Here is a tiny trained network, its code and every weight. The questions are about switching its units off for an input and a class, where a switched-off unit gives its printed mean instead of its output.

import numpy as np


def w(rows, s, z=0):
    codes = np.array(rows[::2]) - 128.0
    scale = np.full(codes.shape[1], s)
    scale[-1] = z or s
    return codes * scale


def norm(h):
    return h / np.sqrt((h * h).mean(-1, keepdims=True) + 1e-5)


def f(y):
    return y / 2 * (1 + np.tanh(0.7978845608 * (y + 0.044715 * y**3)))


def log_softmax(a):
    a = a - a.max(-1, keepdims=True)
    return a - np.log(np.exp(a).sum(-1, keepdims=True))


def net(x, mask):
    res = np.array(x, float).reshape(1, 3) / 4 @ E
    u = 0
    for l in range(4):
        y = f(norm(res) @ A[l][:, :-1].T + A[l][:, -1])
        res = res + np.where(mask[u : u + 16], y, B[l][:, -1]) @ B[l][:, :-1]
        u += 16
    return log_softmax(norm(res)[-1] @ U[:, :-1].T + U[:, -1])


A, B = {}, {}
E = w([
[5,133,86,154],'x0',
[80,30,176,141],'x1',
[151,121,77,253],'x2',
],0.0011)
A[0] = w([
[131,119,115,123,129],'L0N0',
[150,108,126,117,111],'L0N1',
[55,164,53,156,93],'L0N2',
[138,129,171,154,102],'L0N3',
[157,69,212,234,103],'L0N4',
[141,122,146,134,119],'L0N5',
[130,123,123,126,127],'L0N6',
[151,107,130,121,128],'L0N7',
[135,205,5,202,66],'L0N8',
[125,138,142,134,128],'L0N9',
[22,224,93,28,5],'L0N10',
[39,235,93,18,22],'L0N11',
[125,135,135,131,123],'L0N12',
[48,251,91,22,112],'L0N13',
[148,119,157,128,75],'L0N14',
[126,9,202,2,41],'L0N15',
],0.0027,0.0018)
B[0] = w([
[128,127,132,129,129],'L0N0',
[138,122,146,119,123],'L0N1',
[51,169,78,151,102],'L0N2',
[140,112,124,121,108],'L0N3',
[193,53,108,167,173],'L0N4',
[139,117,139,123,127],'L0N5',
[129,128,130,127,127],'L0N6',
[150,112,164,125,144],'L0N7',
[45,223,157,162,125],'L0N8',
[128,128,124,127,128],'L0N9',
[125,77,4,64,123],'L0N10',
[142,59,14,56,147],'L0N11',
[125,131,122,125,122],'L0N12',
[150,54,47,122,241],'L0N13',
[138,122,141,100,89],'L0N14',
[113,236,248,95,254],'L0N15',
],0.0023,0.00076)
A[1] = w([
[122,133,138,128,128],'L1N0',
[173,172,109,81,43],'L1N1',
[36,124,157,59,46],'L1N2',
[193,122,122,49,82],'L1N3',
[200,24,139,129,51],'L1N4',
[207,114,115,35,87],'L1N5',
[43,106,138,44,21],'L1N6',
[127,105,91,128,91],'L1N7',
[127,127,131,128,127],'L1N8',
[128,128,128,128,128],'L1N9',
[158,124,58,139,99],'L1N10',
[83,130,171,124,156],'L1N11',
[128,128,128,128,128],'L1N12',
[70,253,139,124,74],'L1N13',
[137,100,146,124,126],'L1N14',
[185,228,149,166,3],'L1N15',
],0.0048,0.0019)
B[1] = w([
[126,122,121,127,131],'L1N0',
[92,149,175,154,127],'L1N1',
[223,64,128,139,150],'L1N2',
[47,137,117,172,215],'L1N3',
[149,142,24,208,166],'L1N4',
[22,133,113,172,253],'L1N5',
[253,102,111,117,151],'L1N6',
[129,148,150,112,98],'L1N7',
[127,125,125,127,128],'L1N8',
[128,128,128,128,128],'L1N9',
[127,124,173,77,121],'L1N10',
[119,77,104,129,174],'L1N11',
[128,128,128,128,128],'L1N12',
[178,125,78,208,125],'L1N13',
[124,114,100,133,148],'L1N14',
[203,172,138,58,141],'L1N15',
],0.0038,0.0012)
A[2] = w([
[84,216,129,52,83],'L2N0',
[129,128,128,129,125],'L2N1',
[53,87,135,130,122],'L2N2',
[68,105,143,117,97],'L2N3',
[254,63,85,107,3],'L2N4',
[233,180,145,89,48],'L2N5',
[144,127,138,137,82],'L2N6',
[149,97,194,106,87],'L2N7',
[185,130,139,148,113],'L2N8',
[198,161,144,108,84],'L2N9',
[128,128,128,128,128],'L2N10',
[128,144,55,138,112],'L2N11',
[119,132,133,130,125],'L2N12',
[108,138,95,32,53],'L2N13',
[135,94,191,82,105],'L2N14',
[128,128,128,128,128],'L2N15',
],0.006,0.0033)
B[2] = w([
[111,3,149,183,225],'L2N0',
[128,129,127,130,123],'L2N1',
[129,151,225,132,255],'L2N2',
[135,156,187,167,164],'L2N3',
[127,88,200,59,144],'L2N4',
[142,170,239,230,114],'L2N5',
[119,138,109,160,64],'L2N6',
[141,193,79,76,165],'L2N7',
[161,114,125,151,147],'L2N8',
[135,145,182,209,98],'L2N9',
[128,128,128,128,128],'L2N10',
[117,160,130,22,165],'L2N11',
[124,121,133,125,131],'L2N12',
[94,80,34,205,126],'L2N13',
[145,227,109,89,196],'L2N14',
[128,128,128,128,128],'L2N15',
],0.0035,0.00093)
A[3] = w([
[184,89,122,155,65],'L3N0',
[52,187,98,43,55],'L3N1',
[140,117,121,135,113],'L3N2',
[194,78,104,161,31],'L3N3',
[253,182,40,84,136],'L3N4',
[41,100,212,145,13],'L3N5',
[85,214,36,107,6],'L3N6',
[231,41,121,146,109],'L3N7',
[142,184,174,112,94],'L3N8',
[128,127,128,128,128],'L3N9',
[110,213,105,91,67],'L3N10',
[65,115,193,147,52],'L3N11',
[129,123,88,135,94],'L3N12',
[171,240,193,88,85],'L3N13',
[107,97,120,104,123],'L3N14',
[81,171,102,78,51],'L3N15',
],0.0047,0.002)
B[3] = w([
[150,138,75,156,101],'L3N0',
[158,189,133,226,166],'L3N1',
[129,133,120,128,114],'L3N2',
[155,144,25,163,92],'L3N3',
[51,8,192,242,215],'L3N4',
[57,28,123,247,190],'L3N5',
[130,251,37,110,106],'L3N6',
[227,198,56,155,183],'L3N7',
[79,117,100,64,158],'L3N8',
[128,129,128,128,128],'L3N9',
[115,195,99,109,121],'L3N10',
[67,51,109,197,167],'L3N11',
[121,146,108,104,101],'L3N12',
[47,149,144,16,255],'L3N13',
[134,151,157,133,146],'L3N14',
[141,172,115,193,108],'L3N15',
],0.0028,0.0012)
U = w([
[38,42,183,201,251],'0',
[176,204,251,199,64],'1',
[59,194,209,21,123],'2',
[224,94,77,208,94],'3',
[60,82,10,64,93],'4',
[78,254,75,160,121],'5',
[196,50,158,27,104],'6',
],0.014,0.0027)

Each question gives the input, the list of numbers given to net, and the class t.
The units are the neurons (one row each of A and B). Each row of codes is followed by its name. A weight is (code - 128) times the scale printed after its matrix; where a second scale follows, it is the last column's (A, B and U).
mask holds one flag per neuron, layer by layer. A switched-off neuron (its flag False) gives its mean, the last column of its row in B, instead of its output. The means were averaged over made-up inputs and are rounded, as every weight is.
A unit's drop is (log p(t) with every unit on - log p(t) with that unit switched off) / (log p(t) with every unit on - log p(t) with every unit switched off).
The circuit of an input: a set's keep is (log p(t) with only the set's units on - log p(t) with every unit switched off) / (log p(t) with every unit on - log p(t) with every unit switched off). Starting from the 12 units with the biggest drops (on a tie, the unit counted first), units are removed one at a time, each time the one whose removal leaves the highest keep (on an exact tie, the one counted first), for as long as the keep stays at least 0.8.
units of the circuit, in order: the units of the circuit, biggest drop first
unit that matters most: the unit with the biggest drop
top k neurons: the k neurons with the biggest drops, biggest first
top k neurons in layer l: the k neurons of layer l with the biggest drops, biggest first
drop when u is switched off: that unit's drop, to one decimal
input [2,1,-6], class 6: units of the circuit, in order -> (L1N6)
input [-7,4,0], class 2: top 2 neurons in layer 1 -> (L1N13 L1N6)
input [0,5,-5], class 2: top 3 neurons in layer 2 -> (L2N14 L2N0 L2N7)
input [-3,1,4], class 3: top 2 neurons -> (L0N4 L0N15)
input [-7,7,0], class 2: top 4 neurons -> (L0N15 L0N11 L0N13 L1N13)
input [-1,4,8], class 3: top 2 neurons -> (L1N5 L1N3)
input [4,1,-5], class 6: top 2 neurons -> (L1N6 L1N2)
input [6,2,-7], class 6: top 3 neurons -> (L1N6 L1N2 L2N4)
input [5,0,-2], class 4: top 4 neurons -> (L0N10 L0N11 L2N13 L0N13)
input [5,-2,2], class 5: top 2 neurons -> (L1N13 L3N1)
input [1,-6,-8], class 4: top 3 neurons in layer 0 -> (L0N11 L0N10 L0N13)
input [4,-1,-7], class 4: top 3 neurons -> (L0N11 L0N10 L2N13)
input [7,-1,-4], class 4: top 4 neurons -> (L0N10 L0N11 L2N13 L0N13)
input [0,8,-4], class 2: top 2 neurons -> (L0N15 L2N14)
input [1,2,-5], class 6: top 3 neurons -> (L1N2 L1N6 L2N4)
input [-1,6,-1], class 2: unit that matters most -> L0N15
input [-2,1,7], class 3: top 3 neurons -> (L0N15 L0N4 L2N2)
input [0,-7,3], class 1: top 2 neurons in layer 1 -> (L1N15 L1N5)
input [1,-8,-8], class 4: top 2 neurons -> (L0N11 L0N10)
input [-2,-8,-2], class 0: top neuron -> (L2N0)
input [-6,1,0], class 2: top 4 neurons in layer 1 -> (L1N6 L1N13 L1N15 L1N2)
input [-7,-7,0], class 0: top 2 neurons -> (L2N0 L1N5)
input [3,7,-6], class 6: top 2 neurons in layer 1 -> (L1N2 L1N6)
input [-1,0,2], class 1: drop when L1N5 is switched off -> 0.7
input [4,6,0], class 6: drop when L1N3 is switched off -> 0.2
input [-3,-1,5], class 1: drop when L2N5 is switched off -> 0.1
input [7,6,-4], class 6: unit that matters most -> L2N4
input [-1,-2,-6], class 0: drop when L1N5 is switched off -> 0.8
